Below are the code and all the weights of a small trained network. Each question names an input and a class and asks about switching units off, where a switched-off unit gives its printed mean instead of its output.

import numpy as np


def w(rows, s, z=0):
    codes = np.array(rows[::2]) - 128.0
    scale = np.full(codes.shape[1], s)
    scale[-1] = z or s
    return codes * scale


def f(y):
    return np.maximum(y, 0)


def log_softmax(a):
    a = a - a.max(-1, keepdims=True)
    return a - np.log(np.exp(a).sum(-1, keepdims=True))


def net(x, mask):
    res = np.array(x, float).reshape(1, 6) / 4 @ E
    y = f(res @ A[0][:, :-1].T + A[0][:, -1])
    res = res + np.where(mask, y, B[0][:, -1]) @ B[0][:, :-1]
    return log_softmax(res[-1] @ U[:, :-1].T + U[:, -1])


A, B = {}, {}
E = w([
[155,134,46,126,80,254,25,117,105],'x0',
[101,93,210,133,134,174,165,194,158],'x1',
[139,63,113,57,41,108,205,2,93],'x2',
[181,112,53,206,183,72,194,112,239],'x3',
[173,52,136,155,100,55,71,167,138],'x4',
[194,163,95,177,131,101,119,72,114],'x5',
],0.0082)
A[0] = w([
[124,109,143,103,58,183,6,162,70,92],'n0',
[192,46,25,138,74,64,152,60,139,195],'n1',
[74,53,223,3,113,96,193,140,107,153],'n2',
[165,158,82,172,204,105,209,144,253,168],'n3',
[179,178,139,145,130,30,70,104,131,102],'n4',
[88,99,190,207,185,92,227,149,188,254],'n5',
[66,58,196,100,78,79,135,131,135,89],'n6',
],0.0077,0.0051)
B[0] = w([
[124,157,51,128,149,176,81,180,120,232],'n0',
[48,179,108,82,58,110,254,117,91,237],'n1',
[129,94,146,27,44,150,71,96,40,244],'n2',
[171,163,93,172,124,182,125,184,122,241],'n3',
[112,154,103,163,159,41,111,67,111,172],'n4',
[153,206,156,142,109,49,175,190,167,253],'n5',
[107,106,119,80,131,112,45,168,102,186],'n6',
],0.0095,0.011)
U = w([
[140,126,74,128,117,246,73,145,141,163],'0',
[162,138,115,203,144,107,56,139,143,67],'1',
[135,82,200,93,103,87,77,112,139,68],'2',
[139,147,109,194,196,109,103,13,129,69],'3',
[140,170,162,206,136,103,215,148,229,83],'4',
[86,157,130,89,78,138,200,33,114,255],'5',
],0.011,0.0061)

Each question gives the input, the list of numbers given to net, and the class t.
The units are the neurons (one row each of A and B). Each row of codes is followed by its name. A weight is (code - 128) times the scale printed after its matrix; where a second scale follows, it is the last column's (A, B and U).
mask holds one flag per neuron, in row order. A switched-off neuron (its flag False) gives its mean, the last column of its row in B, instead of its output. The means were averaged over made-up inputs and are rounded, as every weight is.
A unit's drop is (log p(t) with every unit on - log p(t) with that unit switched off) / (log p(t) with every unit on - log p(t) with every unit switched off).
The circuit of an input: a set's keep is (log p(t) with only the set's units on - log p(t) with every unit switched off) / (log p(t) with every unit on - log p(t) with every unit switched off). Starting from all 7 units, units are removed one at a time, each time the one whose removal leaves the highest keep (on an exact tie, the one counted first), for as long as the keep stays at least 0.8.
units of the circuit, in order: the units of the circuit, biggest drop first
top k neurons: the k neurons with the biggest drops, biggest first
drop of u: that unit's drop, to one decimal
input [1,8,6,5,1,7], class 4: top 3 neurons : (n2 n5 n3)
input [0,-8,1,-8,-5,-7], class 0: units of the circuit, in order : (n0)
input [-6,-8,-7,-2,5,5], class 3: top 2 neurons : (n4 n0)
input [5,3,3,1,7,0], class 5: top 3 neurons : (n1 n3 n6)
input [1,7,-8,0,5,-2], class 4: top 2 neurons : (n2 n5)
input [-1,-5,-2,7,2,6], class 4: top 2 neurons : (n2 n3)
input [-1,-8,-5,1,-8,-7], class 4: top 3 neurons : (n2 n0 n6)
input [-4,6,8,-5,5,2], class 2: top 2 neurons : (n6 n2)
input [3,-3,6,-8,-2,-2], class 0: top 2 neurons : (n0 n1)
input [3,-7,-8,6,6,7], class 3: top 4 neurons : (n4 n5 n1 n0)
input [-6,5,6,-6,-7,1], class 2: top 2 neurons : (n1 n6)
input [2,4,1,3,7,-4], class 4: top 3 neurons : (n2 n5 n0)
input [-1,-3,2,7,-1,6], class 4: top 4 neurons : (n2 n3 n5 n6)
input [-4,0,-1,3,-3,-5], class 4: units of the circuit, in order : (n5)
input [2,2,0,5,2,6], class 4: top 2 neurons : (n2 n3)
input [4,-1,5,-7,-3,-7], class 0: drop of n5 : 0.0
input [-2,1,-2,-4,2,8], class 3: drop of n6 : 0.1
input [5,2,6,-8,3,2], class 0: drop of n0 : 0.6
input [3,2,2,-3,-2,-2], class 0: drop of n1 : 0.6
input [4,4,5,-6,1,6], class 0: units of the circuit, in order : (n0)
